Here is a tiny trained network, its code and every weight. The questions are about switching its units off for an input and a class, where a switched-off unit gives its printed mean instead of its output.

import numpy as np


def w(rows, s, z=0):
    codes = np.array(rows[::2]) - 128.0
    scale = np.full(codes.shape[1], s)
    scale[-1] = z or s
    return codes * scale


def f(y):
    return np.maximum(y, 0)


def log_softmax(a):
    a = a - a.max(-1, keepdims=True)
    return a - np.log(np.exp(a).sum(-1, keepdims=True))


def net(x, mask):
    res = np.array(x, float).reshape(1, 6) / 4 @ E
    y = f(res @ A[0][:, :-1].T + A[0][:, -1])
    res = res + np.where(mask, y, B[0][:, -1]) @ B[0][:, :-1]
    return log_softmax(res[-1] @ U[:, :-1].T + U[:, -1])


A, B = {}, {}
E = w([
[124,128,130,130,132,130],'x0',
[103,247,171,159,116,104],'x1',
[51,93,123,151,45,139],'x2',
[139,115,92,213,139,53],'x3',
[97,198,28,141,139,191],'x4',
[111,128,128,119,140,114],'x5',
],0.014)
A[0] = w([
[219,154,133,134,170,114,48],'N0',
[151,115,148,116,96,64,83],'N1',
[115,167,156,152,110,119,3],'N2',
[139,213,147,144,78,77,173],'N3',
[85,118,130,116,37,124,78],'N4',
[128,88,173,135,108,55,56],'N5',
[135,139,164,51,120,189,151],'N6',
[124,206,169,82,91,152,62],'N7',
[121,187,176,177,98,117,76],'N8',
[97,112,199,118,137,109,224],'N9',
[109,180,153,156,114,106,4],'N10',
[55,84,138,179,94,132,50],'N11',
[141,159,111,89,196,79,77],'N12',
[60,83,121,206,93,116,122],'N13',
[200,134,145,147,199,96,49],'N14',
[94,165,28,173,148,137,110],'N15',
[163,122,134,202,115,135,164],'N16',
[95,135,160,70,129,156,80],'N17',
[127,113,152,160,140,95,167],'N18',
[136,104,98,255,166,44,29],'N19',
[150,77,104,104,150,139,143],'N20',
[112,73,220,144,142,95,85],'N21',
[79,153,50,101,156,179,114],'N22',
[176,114,130,163,206,152,98],'N23',
[125,119,198,43,116,141,93],'N24',
[126,15,69,110,143,179,148],'N25',
[120,138,139,98,128,191,137],'N26',
],0.014,0.0035)
B[0] = w([
[123,182,107,73,134,137,202],'N0',
[154,117,143,125,103,152,178],'N1',
[146,99,112,84,136,87,165],'N2',
[100,107,150,129,129,62,222],'N3',
[68,224,124,89,187,205,191],'N4',
[195,136,137,117,84,132,201],'N5',
[89,81,52,173,178,164,206],'N6',
[92,89,119,134,142,71,198],'N7',
[95,111,192,113,122,80,200],'N8',
[168,115,166,138,120,148,189],'N9',
[132,88,149,82,123,94,179],'N10',
[121,199,112,47,155,156,193],'N11',
[107,184,137,112,131,149,187],'N12',
[115,199,117,88,162,155,213],'N13',
[124,186,132,102,141,164,209],'N14',
[214,109,182,129,59,154,238],'N15',
[103,128,123,168,132,154,178],'N16',
[90,87,56,172,151,123,174],'N17',
[146,98,143,144,116,173,176],'N18',
[72,37,15,246,201,158,254],'N19',
[97,146,164,133,128,84,185],'N20',
[211,164,133,153,57,146,210],'N21',
[245,119,147,155,57,139,221],'N22',
[113,150,170,40,154,146,189],'N23',
[143,115,87,199,121,169,198],'N24',
[85,111,183,90,129,2,235],'N25',
[143,108,152,171,160,157,181],'N26',
],0.0091,0.016)
U = w([
[126,62,78,183,146,149,254],'0',
[222,112,148,139,20,144,50],'1',
[124,205,118,49,164,158,84],'2',
[113,78,163,99,109,3,104],'3',
],0.013,0.0049)

Each question gives the input, the list of numbers given to net, and the class t.
The units are the neurons (one row each of A and B). Each row of codes is followed by its name. A weight is (code - 128) times the scale printed after its matrix; where a second scale follows, it is the last column's (A, B and U).
mask holds one flag per neuron, in row order. A switched-off neuron (its flag False) gives its mean, the last column of its row in B, instead of its output. The means were averaged over made-up inputs and are rounded, as every weight is.
A unit's drop is (log p(t) with every unit on - log p(t) with that unit switched off) / (log p(t) with every unit on - log p(t) with every unit switched off).
The circuit of an input: a set's keep is (log p(t) with only the set's units on - log p(t) with every unit switched off) / (log p(t) with every unit on - log p(t) with every unit switched off). Starting from the 12 units with the biggest drops (on a tie, the unit counted first), units are removed one at a time, each time the one whose removal leaves the highest keep (on an exact tie, the one counted first), for as long as the keep stays at least 0.8.
circuit, biggest first: the units of the circuit, biggest drop first
most important unit: the unit with the biggest drop
k most important neurons: the k neurons with the biggest drops, biggest first
drop when u is switched off: that unit's drop, to one decimal
input [-7,-3,-3,-2,3,-6], class 1: 3 most important neurons => N19, N4, N22
input [8,4,-4,-5,8,2], class 1: circuit, biggest first => N22
input [-6,8,-7,-3,5,-3], class 3: circuit, biggest first => N7, N3
input [3,0,-8,-3,8,-5], class 1: 2 most important neurons => N22, N15
input [8,-4,6,-5,6,5], class 1: 2 most important neurons => N22, N19
input [-6,-2,-2,-8,7,2], class 0: 2 most important neurons => N6, N17
input [-3,5,-5,6,-5,0], class 0: 4 most important neurons => N19, N25, N15, N22
input [-8,4,8,-6,-4,4], class 2: 2 most important neurons => N4, N19
input [1,-4,1,5,-6,-6], class 1: 2 most important neurons => N21, N5
input [3,-7,-4,-2,7,-5], class 1: 3 most important neurons => N22, N15, N3
input [1,1,8,-6,-6,-2], class 2: 3 most important neurons => N4, N19, N11
input [6,8,3,-8,6,-8], class 0: 2 most important neurons => N6, N25
input [6,-6,0,-5,6,8], class 1: 2 most important neurons => N22, N19
input [-4,8,-5,-8,8,-3], class 0: most important unit => N6
input [0,-7,-7,3,4,-4], class 2: drop when N12 is switched off => 0.1
input [8,-8,-5,-2,-3,-3], class 3: drop when N25 is switched off => 1.4
input [5,-6,0,5,7,4], class 1: drop when N15 is switched off => 0.8
